Below is a small trained network, with its code and all its weights. Each question gives an input and a class and asks what happens when units are switched off, that is, made to give their printed mean instead of their output.

import numpy as np


def w(rows, s, z=0):
    codes = np.array(rows[::2]) - 128.0
    scale = np.full(codes.shape[1], s)
    scale[-1] = z or s
    return codes * scale


def f(y):
    return y / 2 * (1 + np.tanh(0.7978845608 * (y + 0.044715 * y**3)))


def log_softmax(a):
    a = a - a.max(-1, keepdims=True)
    return a - np.log(np.exp(a).sum(-1, keepdims=True))


def net(x, mask):
    res = np.array(x, float).reshape(1, 6) / 4 @ E
    y = f(res @ A[0][:, :-1].T + A[0][:, -1])
    res = res + np.where(mask, y, B[0][:, -1]) @ B[0][:, :-1]
    return log_softmax(res[-1] @ U[:, :-1].T + U[:, -1])


A, B = {}, {}
E = w([
[121,83,94,143,110,137,88,46,105,138,125],'x0',
[139,116,158,128,69,143,103,90,176,73,84],'x1',
[76,126,120,56,131,138,73,111,154,142,109],'x2',
[140,157,134,86,225,103,97,128,132,158,83],'x3',
[166,90,162,161,138,188,83,180,171,46,187],'x4',
[52,109,249,199,124,151,151,136,114,229,119],'x5',
],0.011)
A[0] = w([
[168,69,171,158,49,132,207,154,108,137,219,190],'neuron 0',
[67,82,179,125,133,134,106,118,254,81,125,136],'neuron 1',
[128,223,48,49,178,120,99,204,109,166,109,142],'neuron 2',
[107,145,205,120,149,112,185,163,156,186,60,253],'neuron 3',
[112,78,67,124,58,69,136,62,114,187,75,197],'neuron 4',
[145,182,39,47,118,53,148,85,114,119,95,230],'neuron 5',
[155,24,131,211,79,195,43,79,114,43,228,218],'neuron 6',
[62,152,194,112,125,170,69,101,114,200,83,224],'neuron 7',
[162,126,109,139,112,64,92,43,125,111,68,139],'neuron 8',
[248,77,54,138,160,134,92,79,137,107,101,108],'neuron 9',
[217,105,93,18,174,151,78,157,111,74,200,224],'neuron 10',
],0.0065,0.0042)
B[0] = w([
[151,93,62,227,161,116,183,123,108,123,180,198],'neuron 0',
[46,105,109,183,118,166,136,154,130,218,190,181],'neuron 1',
[199,197,198,175,178,71,102,105,155,127,151,205],'neuron 2',
[210,123,155,118,254,118,93,198,171,151,106,222],'neuron 3',
[76,161,139,132,135,231,180,95,47,90,210,210],'neuron 4',
[181,230,180,73,189,168,237,75,167,67,169,241],'neuron 5',
[124,175,128,231,163,130,134,128,206,186,210,245],'neuron 6',
[185,80,79,99,211,210,54,217,77,185,161,218],'neuron 7',
[110,212,196,66,92,175,185,87,82,91,80,184],'neuron 8',
[179,121,200,91,225,44,107,137,132,158,71,197],'neuron 9',
[178,98,86,116,194,149,125,130,171,245,56,226],'neuron 10',
],0.0074,0.011)
U = w([
[230,173,212,152,199,14,123,120,231,118,114,178],'0',
[38,101,102,218,86,154,193,96,133,120,202,49],'1',
[58,115,126,90,83,49,47,119,100,19,79,13],'2',
[92,148,113,66,22,19,41,114,104,83,137,27],'3',
[160,2,65,156,194,172,70,182,145,216,133,254],'4',
[122,183,157,8,142,215,178,15,75,72,122,217],'5',
[102,21,108,67,101,89,134,80,142,100,62,6],'6',
],0.0055,0.0025)

Each question gives the input, the list of numbers given to net, and the class t.
The units are the neurons (one row each of A and B). Each row of codes is followed by its name. A weight is (code - 128) times the scale printed after its matrix; where a second scale follows, it is the last column's (A, B and U).
mask holds one flag per neuron, in row order. A switched-off neuron (its flag False) gives its mean, the last column of its row in B, instead of its output. The means were averaged over made-up inputs and are rounded, as every weight is.
A unit's drop is (log p(t) with every unit on - log p(t) with that unit switched off) / (log p(t) with every unit on - log p(t) with every unit switched off).
The circuit of an input: a set's keep is (log p(t) with only the set's units on - log p(t) with every unit switched off) / (log p(t) with every unit on - log p(t) with every unit switched off). Starting from all 11 units, units are removed one at a time, each time the one whose removal leaves the highest keep (on an exact tie, the one counted first), for as long as the keep stays at least 0.8.
circuit, biggest first: the units of the circuit, biggest drop first
most important unit: the unit with the biggest drop
k most important neurons: the k neurons with the biggest drops, biggest first
drop when u is switched off: that unit's drop, to one decimal
input [4,4,-8,-7,3,-3], class 1: circuit, biggest first	neuron 3; neuron 0
input [7,-8,-3,7,-7,3], class 5: most important unit	neuron 4
input [5,1,-4,6,0,2], class 5: circuit, biggest first	neuron 10; neuron 6
input [0,-5,-6,-4,-5,-7], class 5: circuit, biggest first	neuron 6; neuron 5
input [8,-6,7,-6,1,4], class 1: 3 most important neurons	neuron 10; neuron 3; neuron 4
input [-6,-6,-1,4,-3,8], class 4: 2 most important neurons	neuron 7; neuron 5
input [-2,-3,-1,-5,-4,-1], class 1: circuit, biggest first	neuron 9; neuron 10
input [2,6,7,-7,2,3], class 1: 2 most important neurons	neuron 10; neuron 3
input [6,1,1,8,-8,8], class 4: 3 most important neurons	neuron 7; neuron 3; neuron 5
input [-5,5,6,1,-6,3], class 4: 2 most important neurons	neuron 7; neuron 3
input [7,-5,-6,4,-5,-8], class 5: 3 most important neurons	neuron 4; neuron 8; neuron 5
input [-4,0,6,3,-1,3], class 4: 2 most important neurons	neuron 7; neuron 5
input [6,3,4,1,-5,5], class 5: 2 most important neurons	neuron 4; neuron 8
input [0,3,3,-5,-8,4], class 5: circuit, biggest first	neuron 4
input [8,-4,-3,-6,-4,-8], class 5: drop when neuron 4 is switched off	0.2
input [-3,-3,-1,2,-8,7], class 4: drop when neuron 7 is switched off	0.5
input [3,6,8,-6,-3,8], class 4: drop when neuron 7 is switched off	1.6
input [4,3,6,7,-7,-2], class 5: drop when neuron 1 is switched off	0.0
